Below are the code and all the weights of a small trained network. Each question names an input and a target symbol and asks about switching units off, where a switched-off unit gives its printed mean instead of its output.

import numpy as np


def w(rows, s, z=0):
    codes = np.array(rows[::2]) - 128.0
    scale = np.full(codes.shape[1], s)
    scale[-1] = z or s
    return codes * scale


def norm(h):
    return h / np.sqrt((h * h).mean(-1, keepdims=True) + 1e-5)


def f(y):
    return y / 2 * (1 + np.tanh(0.7978845608 * (y + 0.044715 * y**3)))


def softmax(a):
    e = np.exp(a - a.max(-1, keepdims=True))
    return e / e.sum(-1, keepdims=True)


def log_softmax(a):
    a = a - a.max(-1, keepdims=True)
    return a - np.log(np.exp(a).sum(-1, keepdims=True))


def net(x, mask):
    ids = ['βεηθπστφ'.index(c) for c in x.split()]
    T = len(ids)
    res = E[ids] + P[:T]
    q, k, v = (norm(res) @ M[0].T for M in (Q, K, V))
    z = softmax(np.where(np.tri(T) > 0, q @ k.T / 4**0.5, -1e9)) @ v
    res = res + np.where(mask[0], z, O[0][:, -1]) @ O[0][:, :-1]
    y = f(norm(res) @ A[0][:, :-1].T + A[0][:, -1])
    res = res + np.where(mask[1:17], y, B[0][:, -1]) @ B[0][:, :-1]
    return log_softmax(norm(res)[-1] @ U[:, :-1].T + U[:, -1])


Q, K, V, O, A, B = {}, {}, {}, {}, {}, {}
E = w([
[93,144,155,122,110],'β',
[189,176,206,190,113],'ε',
[89,118,62,180,183],'η',
[152,142,122,130,108],'θ',
[110,154,212,114,114],'π',
[135,131,140,70,147],'σ',
[72,115,2,88,187],'τ',
[126,160,234,87,48],'φ',
],0.0067)
P = w([
[132,67,91,133,136],'0',
[177,115,184,111,252],'1',
[109,126,177,101,81],'2',
[103,119,74,132,73],'3',
[167,129,177,114,254],'4',
[88,153,176,96,66],'5',
[78,156,57,116,51],'6',
[168,120,167,116,254],'7',
],0.0077)
Q[0] = w([
[92,160,120,94,1],'head 1',
[172,92,162,95,224],'head 1',
[104,116,121,76,154],'head 1',
[74,118,78,106,62],'head 1',
],0.012)
K[0] = w([
[124,255,125,89,130],'head 1',
[138,40,162,113,123],'head 1',
[84,95,146,90,121],'head 1',
[94,189,108,102,116],'head 1',
],0.015)
V[0] = w([
[116,95,103,214,145],'head 1',
[206,120,99,53,102],'head 1',
[113,31,100,139,58],'head 1',
[3,148,160,113,118],'head 1',
],0.0061)
O[0] = w([
[37,156,96,171,106,117],'head 1',
[253,119,43,114,121,133],'head 1',
[132,63,110,211,13,250],'head 1',
[144,18,159,150,179,155],'head 1',
],0.0066,0.0028)
A[0] = w([
[66,204,161,87,117,106],'neuron 1',
[86,91,80,111,157,40],'neuron 2',
[170,123,155,111,117,136],'neuron 3',
[137,66,89,94,172,188],'neuron 4',
[150,153,86,176,118,78],'neuron 5',
[129,126,186,109,249,124],'neuron 6',
[156,197,134,80,184,99],'neuron 7',
[90,104,102,149,82,105],'neuron 8',
[89,196,86,80,126,112],'neuron 9',
[96,154,110,203,150,172],'neuron 10',
[126,130,65,82,83,2],'neuron 11',
[165,72,175,164,113,142],'neuron 12',
[62,185,162,100,208,127],'neuron 13',
[200,153,122,165,146,76],'neuron 14',
[196,114,121,55,172,161],'neuron 15',
[105,75,170,114,183,189],'neuron 16',
],0.012,0.0041)
B[0] = w([
[127,178,199,90,89,204],'neuron 1',
[71,147,116,135,97,133],'neuron 2',
[107,120,100,110,104,184],'neuron 3',
[127,166,210,121,126,172],'neuron 4',
[122,186,151,128,87,143],'neuron 5',
[146,60,127,104,69,223],'neuron 6',
[83,173,133,211,191,180],'neuron 7',
[153,106,127,113,186,174],'neuron 8',
[95,164,254,86,118,147],'neuron 9',
[164,151,106,59,123,183],'neuron 10',
[135,96,208,159,148,128],'neuron 11',
[83,173,127,119,155,255],'neuron 12',
[64,27,86,117,149,192],'neuron 13',
[82,108,129,86,118,159],'neuron 14',
[130,131,85,111,191,184],'neuron 15',
[167,166,123,189,105,212],'neuron 16',
],0.0093,0.0056)
U = w([
[153,210,152,250,178,118],'β',
[2,137,189,56,167,48],'ε',
[110,14,108,7,25,1],'η',
[198,240,111,49,39,126],'θ',
[242,72,150,193,42,161],'π',
[92,200,15,94,171,223],'σ',
[92,24,79,173,160,220],'τ',
[243,100,177,54,209,132],'φ',
],0.009,0.003)

Each question gives the input, a string of symbols that net reads in full, and the target symbol t.
The units are the heads (4 rows each of Q, K, V and O) and the neurons (one row each of A and B). Each row of codes is followed by its name. A weight is (code - 128) times the scale printed after its matrix; where a second scale follows, it is the last column's (O, A, B and U).
mask holds one flag per unit, heads first, then neurons. A switched-off unit (its flag False) gives its mean, the last column of its rows in O or B, instead of its output. The means were averaged over made-up inputs and are rounded, as every weight is.
A unit's drop is (log p(t) with every unit on - log p(t) with that unit switched off) / (log p(t) with every unit on - log p(t) with every unit switched off).
The circuit of an input: a set's keep is (log p(t) with only the set's units on - log p(t) with every unit switched off) / (log p(t) with every unit on - log p(t) with every unit switched off). Starting from the 12 units with the biggest drops (on a tie, the unit counted first), units are removed one at a time, each time the one whose removal leaves the highest keep (on an exact tie, the one counted first), for as long as the keep stays at least 0.8.
units of the circuit, in order: the units of the circuit, biggest drop first
most important unit: the unit with the biggest drop
k most important neurons: the k neurons with the biggest drops, biggest first
drop of u: that unit's drop, to one decimal
input φ β η φ ε β φ, target η: units of the circuit, in order : (head 1; neuron 1)
input τ φ φ ε ε, target τ: 2 most important neurons : (neuron 6; neuron 7)
input θ τ π ε φ φ φ σ, target θ: most important neuron : (neuron 5)
input β θ ε ε ε ε, target ε: units of the circuit, in order : (head 1; neuron 13)
input φ ε φ ε π π θ, target π: 2 most important neurons : (neuron 11; neuron 13)
input τ ε τ ε ε, target τ: 2 most important neurons : (neuron 7; neuron 6)
input ε π β, target π: 2 most important neurons : (neuron 16; neuron 6)
input φ β β β τ, target φ: units of the circuit, in order : (head 1; neuron 4)
input π π π β β ε ε π, target π: units of the circuit, in order : (neuron 16; neuron 6)
input ε β β ε ε σ π σ, target ε: 4 most important neurons : (neuron 9; neuron 7; neuron 13; neuron 1)
input ε ε φ ε τ φ τ η, target ε: units of the circuit, in order : (head 1; neuron 9)
input ε φ β φ σ, target ε: 2 most important neurons : (neuron 7; neuron 9)
input τ ε β β π, target τ: 3 most important neurons : (neuron 13; neuron 7; neuron 6)
input β ε π, target η: units of the circuit, in order : (head 1; neuron 6; neuron 13)
input π ε ε φ ε φ σ σ, target π: 2 most important neurons : (neuron 6; neuron 16)
input π θ ε, target ε: 2 most important neurons : (neuron 7; neuron 13)
input τ β θ φ τ, target τ: most important unit : neuron 13
input β ε ε φ φ ε σ σ, target β: 2 most important neurons : (neuron 12; neuron 16)
input ε β η ε σ τ φ θ, target ε: 3 most important neurons : (neuron 13; neuron 7; neuron 9)
input ε π π φ ε ε π, target β: 3 most important neurons : (neuron 16; neuron 6; neuron 13)
input β ε θ θ β φ τ φ, target β: most important neuron : (neuron 12)
input σ φ β ε π ε ε β, target σ: drop of neuron 15 : 0.2
input ε β ε π θ, target ε: drop of head 1 : 2.2
input η σ φ φ ε β τ ε, target η: drop of neuron 10 : 0.2
input φ β π β β ε φ, target η: drop of neuron 10 : 0.1
